Here is a tiny trained network, its code and every weight. The questions are about switching its units off for an input and a target symbol, where a switched-off unit gives its printed mean instead of its output.

import numpy as np


def w(rows, s, z=0):
    codes = np.array(rows[::2]) - 128.0
    scale = np.full(codes.shape[1], s)
    scale[-1] = z or s
    return codes * scale


def norm(h):
    return h / np.sqrt((h * h).mean(-1, keepdims=True) + 1e-5)


def f(y):
    return np.maximum(y, 0)


def softmax(a):
    e = np.exp(a - a.max(-1, keepdims=True))
    return e / e.sum(-1, keepdims=True)


def log_softmax(a):
    a = a - a.max(-1, keepdims=True)
    return a - np.log(np.exp(a).sum(-1, keepdims=True))


def net(x, mask):
    ids = ['αβγδζηλμτφψω'.index(c) for c in x.split()]
    T = len(ids)
    res = E[ids] + P[:T]
    q, k, v = (norm(res) @ M[0].T for M in (Q, K, V))
    z = softmax(np.where(np.tri(T) > 0, q @ k.T / 2**0.5, -1e9)) @ v
    res = res + np.where(mask[0], z, O[0][:, -1]) @ O[0][:, :-1]
    y = f(norm(res) @ A[0][:, :-1].T + A[0][:, -1])
    res = res + np.where(mask[1:9], y, B[0][:, -1]) @ B[0][:, :-1]
    return log_softmax(norm(res)[-1] @ U[:, :-1].T + U[:, -1])


Q, K, V, O, A, B = {}, {}, {}, {}, {}, {}
E = w([
[101,151,127,42],'α',
[12,130,196,186],'β',
[183,69,33,104],'γ',
[176,107,196,66],'δ',
[1,92,226,166],'ζ',
[35,155,181,213],'η',
[49,156,238,182],'λ',
[43,157,208,198],'μ',
[82,129,149,34],'τ',
[80,123,177,18],'φ',
[148,153,208,27],'ψ',
[47,159,228,189],'ω',
],0.013)
P = w([
[148,240,12,126],'0',
[53,113,101,77],'1',
[120,84,149,144],'2',
[67,71,139,90],'3',
[66,51,157,93],'4',
[67,39,171,94],'5',
[70,6,194,92],'6',
[73,2,208,91],'7',
],0.0084)
Q[0] = w([
[6,87,78,249],'H1',
[188,79,134,182],'H1',
],0.02)
K[0] = w([
[184,252,74,169],'H1',
[119,84,39,166],'H1',
],0.017)
V[0] = w([
[90,29,133,81],'H1',
[167,126,18,252],'H1',
],0.018)
O[0] = w([
[14,142,103,62,218],'H1',
[154,241,63,249,2],'H1',
],0.013,0.0096)
A[0] = w([
[68,180,183,151,2],'N1',
[155,90,106,175,51],'N2',
[122,129,161,177,28],'N3',
[131,109,78,135,153],'N4',
[164,122,135,175,90],'N5',
[218,74,106,123,164],'N6',
[74,139,177,184,103],'N7',
[254,100,57,8,169],'N8',
],0.032,0.0065)
B[0] = w([
[75,118,108,93,147],'N1',
[109,128,106,91,166],'N2',
[163,80,132,145,166],'N3',
[132,99,141,105,179],'N4',
[104,97,149,128,189],'N5',
[137,172,102,98,168],'N6',
[140,178,131,146,184],'N7',
[138,167,1,173,253],'N8',
],0.063,0.011)
U = w([
[140,184,17,141,167],'α',
[64,18,100,88,98],'β',
[33,163,134,255,48],'γ',
[40,254,160,107,33],'δ',
[155,78,123,221,64],'ζ',
[213,106,135,104,72],'η',
[155,230,162,54,66],'λ',
[163,194,161,154,254],'μ',
[69,143,224,111,194],'τ',
[209,63,123,183,133],'φ',
[93,47,152,209,44],'ψ',
[197,140,139,82,96],'ω',
],0.016,0.0037)

Each question gives the input, a string of symbols that net reads in full, and the target symbol t.
The units are the heads (2 rows each of Q, K, V and O) and the neurons (one row each of A and B). Each row of codes is followed by its name. A weight is (code - 128) times the scale printed after its matrix; where a second scale follows, it is the last column's (O, A, B and U).
mask holds one flag per unit, heads first, then neurons. A switched-off unit (its flag False) gives its mean, the last column of its rows in O or B, instead of its output. The means were averaged over made-up inputs and are rounded, as every weight is.
A unit's drop is (log p(t) with every unit on - log p(t) with that unit switched off) / (log p(t) with every unit on - log p(t) with every unit switched off).
The circuit of an input: a set's keep is (log p(t) with only the set's units on - log p(t) with every unit switched off) / (log p(t) with every unit on - log p(t) with every unit switched off). Starting from all 9 units, units are removed one at a time, each time the one whose removal leaves the highest keep (on an exact tie, the one counted first), for as long as the keep stays at least 0.8.
units of the circuit, in order: the units of the circuit, biggest drop first
unit that matters most: the unit with the biggest drop
top k neurons: the k neurons with the biggest drops, biggest first
input η φ φ μ γ μ ζ ω, target ζ: units of the circuit, in order => (H1 N3)
input δ δ ζ γ η φ γ γ, target β: units of the circuit, in order => (H1 N8)
input α τ γ β α ω, target μ: units of the circuit, in order => (H1 N7 N8)
input τ γ β μ, target τ: units of the circuit, in order => (N8)
input α γ γ γ β, target μ: units of the circuit, in order => (H1 N7 N8)
input ω η ψ α γ β γ λ, target η: units of the circuit, in order => (H1 N3 N8 N6)
input α ψ τ ζ, target μ: units of the circuit, in order => (H1 N7 N8 N3)
input ζ γ ω, target δ: units of the circuit, in order => (N7 N8)
input α β δ μ ζ ζ η μ, target μ: units of the circuit, in order => (H1 N7 N8)
input μ τ ω μ γ β, target φ: top 3 neurons => (N3 N8 N5)
input ω γ γ γ τ φ δ ζ, target η: top 3 neurons => (N3 N8 N6)
input ζ γ τ φ ψ ζ φ β, target δ: units of the circuit, in order => (N7 N8 H1)
input δ φ φ ζ γ α ζ, target λ: units of the circuit, in order => (N8 H1 N6 N5)
input λ μ γ δ ζ, target ω: unit that matters most => H1
input α μ μ μ, target μ: units of the circuit, in order => (N7 H1 N8)
input β ψ φ β ω, target ψ: units of the circuit, in order => (H1 N5 N8)
input γ γ η, target γ: top 4 neurons => (N8 N7 N5 N1)
input η μ φ γ γ τ η, target ζ: top 2 neurons => (N3 N5)
input τ η δ η, target τ: top 2 neurons => (N8 N6)
input φ δ φ η, target β: top neuron => (N8)
input μ φ η, target φ: top 3 neurons => (N3 N8 N5)
input γ δ ζ τ γ η η μ, target γ: top 2 neurons => (N7 N8)
input γ ψ δ φ ψ ζ β, target γ: top 2 neurons => (N7 N8)
input ω φ γ β, target η: top 2 neurons => (N3 N8)
input ζ φ ζ, target δ: top 2 neurons => (N7 N8)
